Below are the code and all the weights of a small trained network. Each question names an input and a class and asks about switching units off, where a switched-off unit gives its printed mean instead of its output.

import numpy as np


def w(rows, s, z=0):
    codes = np.array(rows[::2]) - 128.0
    scale = np.full(codes.shape[1], s)
    scale[-1] = z or s
    return codes * scale


def f(y):
    return np.maximum(y, 0)


def log_softmax(a):
    a = a - a.max(-1, keepdims=True)
    return a - np.log(np.exp(a).sum(-1, keepdims=True))


def net(x, mask):
    res = np.array(x, float).reshape(1, 4) / 4 @ E
    y = f(res @ A[0][:, :-1].T + A[0][:, -1])
    res = res + np.where(mask, y, B[0][:, -1]) @ B[0][:, :-1]
    return log_softmax(res[-1] @ U[:, :-1].T + U[:, -1])


A, B = {}, {}
E = w([
[176,89,64,103,244,149,186,132,197,85,156,29],'x0',
[158,99,16,171,121,87,31,128,161,148,173,190],'x1',
[160,189,153,58,165,42,99,31,104,146,117,144],'x2',
[81,234,146,172,125,211,52,120,228,185,10,120],'x3',
],0.012)
A[0] = w([
[74,134,161,120,44,92,133,125,61,138,104,227,39],'n0',
[52,172,195,34,87,121,189,180,115,126,113,62,58],'n1',
[189,190,148,61,166,93,95,114,67,190,123,147,15],'n2',
[38,79,123,222,84,152,165,168,130,112,183,131,98],'n3',
[142,92,105,115,159,77,129,157,105,100,179,208,47],'n4',
[172,139,145,66,129,79,133,2,138,95,119,190,3],'n5',
[136,147,59,155,122,82,76,160,185,149,158,186,182],'n6',
[180,72,170,120,128,116,174,124,90,111,161,150,22],'n7',
[139,118,125,81,150,113,134,169,61,119,147,118,15],'n8',
[164,90,164,207,146,105,94,99,21,145,154,50,10],'n9',
[161,40,90,92,238,93,148,62,150,106,60,78,246],'n10',
],0.0091,0.0017)
B[0] = w([
[47,115,98,211,159,98,187,204,145,100,98,71,221],'n0',
[206,109,198,78,42,98,109,167,81,101,123,127,210],'n1',
[80,126,141,100,69,183,169,128,161,175,151,109,197],'n2',
[138,146,170,161,99,182,133,67,103,251,179,126,201],'n3',
[148,179,102,102,99,142,101,187,175,130,75,88,209],'n4',
[128,106,113,138,111,171,98,135,134,191,192,143,210],'n5',
[205,93,116,50,100,113,124,175,119,92,77,102,206],'n6',
[134,150,161,62,162,144,141,92,157,149,60,133,200],'n7',
[139,138,161,153,145,198,174,165,153,149,44,143,179],'n8',
[173,170,120,122,150,139,171,104,137,132,168,166,169],'n9',
[117,112,144,143,158,135,156,150,121,97,157,55,251],'n10',
],0.011,0.017)
U = w([
[207,40,171,69,44,58,95,207,93,82,131,119,140],'0',
[67,74,135,204,175,89,183,200,135,83,148,41,134],'1',
[116,117,148,118,89,190,114,121,137,204,254,129,106],'2',
[155,240,181,105,185,154,112,143,179,136,1,154,124],'3',
[153,121,143,129,132,71,129,136,70,142,114,93,254],'4',
[91,101,103,157,151,44,140,64,106,91,173,212,76],'5',
[97,76,99,140,134,62,151,79,86,81,142,187,73],'6',
[93,105,133,162,152,109,98,97,66,18,184,203,69],'7',
],0.0086,0.0045)

Each question gives the input, the list of numbers given to net, and the class t.
The units are the neurons (one row each of A and B). Each row of codes is followed by its name. A weight is (code - 128) times the scale printed after its matrix; where a second scale follows, it is the last column's (A, B and U).
mask holds one flag per neuron, in row order. A switched-off neuron (its flag False) gives its mean, the last column of its row in B, instead of its output. The means were averaged over made-up inputs and are rounded, as every weight is.
A unit's drop is (log p(t) with every unit on - log p(t) with that unit switched off) / (log p(t) with every unit on - log p(t) with every unit switched off).
The circuit of an input: a set's keep is (log p(t) with only the set's units on - log p(t) with every unit switched off) / (log p(t) with every unit on - log p(t) with every unit switched off). Starting from all 11 units, units are removed one at a time, each time the one whose removal leaves the highest keep (on an exact tie, the one counted first), for as long as the keep stays at least 0.8.
circuit, biggest first: the units of the circuit, biggest drop first
unit that matters most: the unit with the biggest drop
k most important neurons: the k neurons with the biggest drops, biggest first
drop of u: that unit's drop, to one decimal
input [6,8,0,7], class 0: circuit, biggest first => n6
input [1,-3,3,-6], class 3: circuit, biggest first => n7, n8
input [-2,-5,8,4], class 2: circuit, biggest first => n2, n5
input [-3,3,-2,-3], class 4: circuit, biggest first => n1, n10, n5
input [-5,2,0,-2], class 1: 2 most important neurons => n0, n1
input [5,7,1,3], class 0: 2 most important neurons => n6, n0
input [-1,2,5,-1], class 2: 2 most important neurons => n5, n1
input [-5,-2,-1,-4], class 1: 2 most important neurons => n0, n6
input [2,2,-6,-8], class 3: circuit, biggest first => n7, n4, n8
input [-7,-3,0,-8], class 3: circuit, biggest first => n7, n8
input [1,2,-6,3], class 2: 2 most important neurons => n3, n0
input [3,1,0,-6], class 3: 2 most important neurons => n7, n0
input [5,8,0,8], class 0: 2 most important neurons => n6, n7
input [-1,-1,-5,-1], class 2: unit that matters most => n3
input [-4,-7,-4,-8], class 3: 2 most important neurons => n7, n8
input [1,0,-8,8], class 2: 3 most important neurons => n3, n7, n4
input [3,1,-5,-3], class 2: 2 most important neurons => n0, n3
input [-7,0,6,1], class 1: 2 most important neurons => n0, n3
input [5,4,4,-8], class 3: 2 most important neurons => n7, n4
input [8,-3,5,2], class 1: unit that matters most => n10
input [3,-8,-8,-4], class 0: 3 most important neurons => n1, n5, n2
input [5,0,-6,-5], class 2: 2 most important neurons => n3, n0
input [3,-2,3,2], class 4: 3 most important neurons => n0, n3, n8
input [0,8,7,8], class 0: drop of n8 => 0.1
input [-8,-4,-3,-2], class 1: drop of n0 => 2.5
input [-2,0,2,-5], class 3: drop of n7 => 0.1
input [-1,-5,3,-8], class 3: drop of n1 => 0.0
input [5,-8,6,3], class 0: unit that matters most => n1
